Here is a tiny trained network, its code and every weight. The questions are about switching its units off for an input and a class, where a switched-off unit gives its printed mean instead of its output.

import numpy as np


def w(rows, s, z=0):
    codes = np.array(rows[::2]) - 128.0
    scale = np.full(codes.shape[1], s)
    scale[-1] = z or s
    return codes * scale


def f(y):
    return y / 2 * (1 + np.tanh(0.7978845608 * (y + 0.044715 * y**3)))


def log_softmax(a):
    a = a - a.max(-1, keepdims=True)
    return a - np.log(np.exp(a).sum(-1, keepdims=True))


def net(x, mask):
    res = np.array(x, float).reshape(1, 2) / 4 @ E
    y = f(res @ A[0][:, :-1].T + A[0][:, -1])
    res = res + np.where(mask, y, B[0][:, -1]) @ B[0][:, :-1]
    return log_softmax(res[-1] @ U[:, :-1].T + U[:, -1])


A, B = {}, {}
E = w([
[119,165,171,58,97,15,105,156,144,72,111,229],'x0',
[96,171,193,121,55,163,121,247,121,133,98,118],'x1',
],0.015)
A[0] = w([
[199,110,103,130,150,118,118,90,144,131,53,152,32],'n1',
[202,137,91,90,193,124,145,114,129,127,147,134,32],'n2',
[115,176,124,69,142,91,91,193,137,93,85,145,249],'n3',
[78,160,160,94,90,171,118,172,96,141,118,127,3],'n4',
[124,99,118,146,253,107,137,68,156,156,194,115,103],'n5',
[99,81,104,137,129,218,127,172,103,156,146,51,21],'n6',
[135,110,167,124,210,150,159,156,160,178,194,87,43],'n7',
[102,169,145,142,57,163,189,228,100,202,119,38,142],'n8',
],0.0084,0.0059)
B[0] = w([
[148,192,154,143,110,64,113,89,177,72,27,114,143],'n1',
[68,164,183,190,127,47,103,177,179,105,23,148,151],'n2',
[215,173,79,82,183,171,102,151,144,204,165,170,245],'n3',
[75,193,147,209,124,26,148,150,212,81,38,161,180],'n4',
[136,157,125,178,193,104,46,233,129,173,97,124,203],'n5',
[175,179,193,17,47,131,161,74,227,188,147,184,201],'n6',
[120,225,182,59,111,55,236,54,255,145,88,228,155],'n7',
[161,82,119,222,214,133,64,133,114,170,61,138,248],'n8',
],0.0092,0.016)
U = w([
[121,158,171,186,120,99,118,174,160,85,22,131,35],'0',
[155,200,169,41,46,107,187,80,202,144,117,188,71],'1',
[180,115,83,131,159,185,105,145,96,158,152,111,220],'2',
[100,72,122,114,79,119,191,63,67,1,193,73,2],'3',
],0.011,0.0062)

Each question gives the input, the list of numbers given to net, and the class t.
The units are the neurons (one row each of A and B). Each row of codes is followed by its name. A weight is (code - 128) times the scale printed after its matrix; where a second scale follows, it is the last column's (A, B and U).
mask holds one flag per neuron, in row order. A switched-off neuron (its flag False) gives its mean, the last column of its row in B, instead of its output. The means were averaged over made-up inputs and are rounded, as every weight is.
A unit's drop is (log p(t) with every unit on - log p(t) with that unit switched off) / (log p(t) with every unit on - log p(t) with every unit switched off).
The circuit of an input: a set's keep is (log p(t) with only the set's units on - log p(t) with every unit switched off) / (log p(t) with every unit on - log p(t) with every unit switched off). Starting from all 8 units, units are removed one at a time, each time the one whose removal leaves the highest keep (on an exact tie, the one counted first), for as long as the keep stays at least 0.8.
units of the circuit, in order: the units of the circuit, biggest drop first
most important unit: the unit with the biggest drop
top k neurons: the k neurons with the biggest drops, biggest first
drop when u is switched off: that unit's drop, to one decimal
input [-1,-1], class 2: most important unit : n6
input [0,3], class 2: units of the circuit, in order : (n2, n7, n4)
input [-2,3], class 2: units of the circuit, in order : (n2, n4)
input [-1,3], class 2: units of the circuit, in order : (n2, n7)
input [-2,-4], class 0: top 2 neurons : (n3, n2)
input [-4,-2], class 1: top 4 neurons : (n8, n7, n6, n3)
input [3,2], class 2: units of the circuit, in order : (n6, n4, n3)
input [0,-2], class 2: top 3 neurons : (n4, n6, n7)
input [-8,7], class 1: top 2 neurons : (n6, n7)
input [-5,-2], class 1: top 3 neurons : (n6, n7, n8)
input [-5,4], class 1: top 3 neurons : (n6, n5, n7)
input [4,3], class 1: top 2 neurons : (n8, n5)
input [-4,0], class 1: top 3 neurons : (n6, n7, n3)
input [-7,-7], class 0: most important unit : n5
input [1,1], class 2: top 2 neurons : (n6, n7)
input [6,-7], class 0: top 3 neurons : (n6, n5, n2)
input [1,-1], class 2: top 3 neurons : (n6, n7, n4)
input [1,-2], class 2: top 2 neurons : (n6, n4)
input [2,3], class 2: drop when n7 is switched off : 0.1
input [-6,1], class 1: drop when n6 is switched off : 0.8
input [-6,0], class 1: most important unit : n6
input [-8,5], class 1: drop when n6 is switched off : 1.6
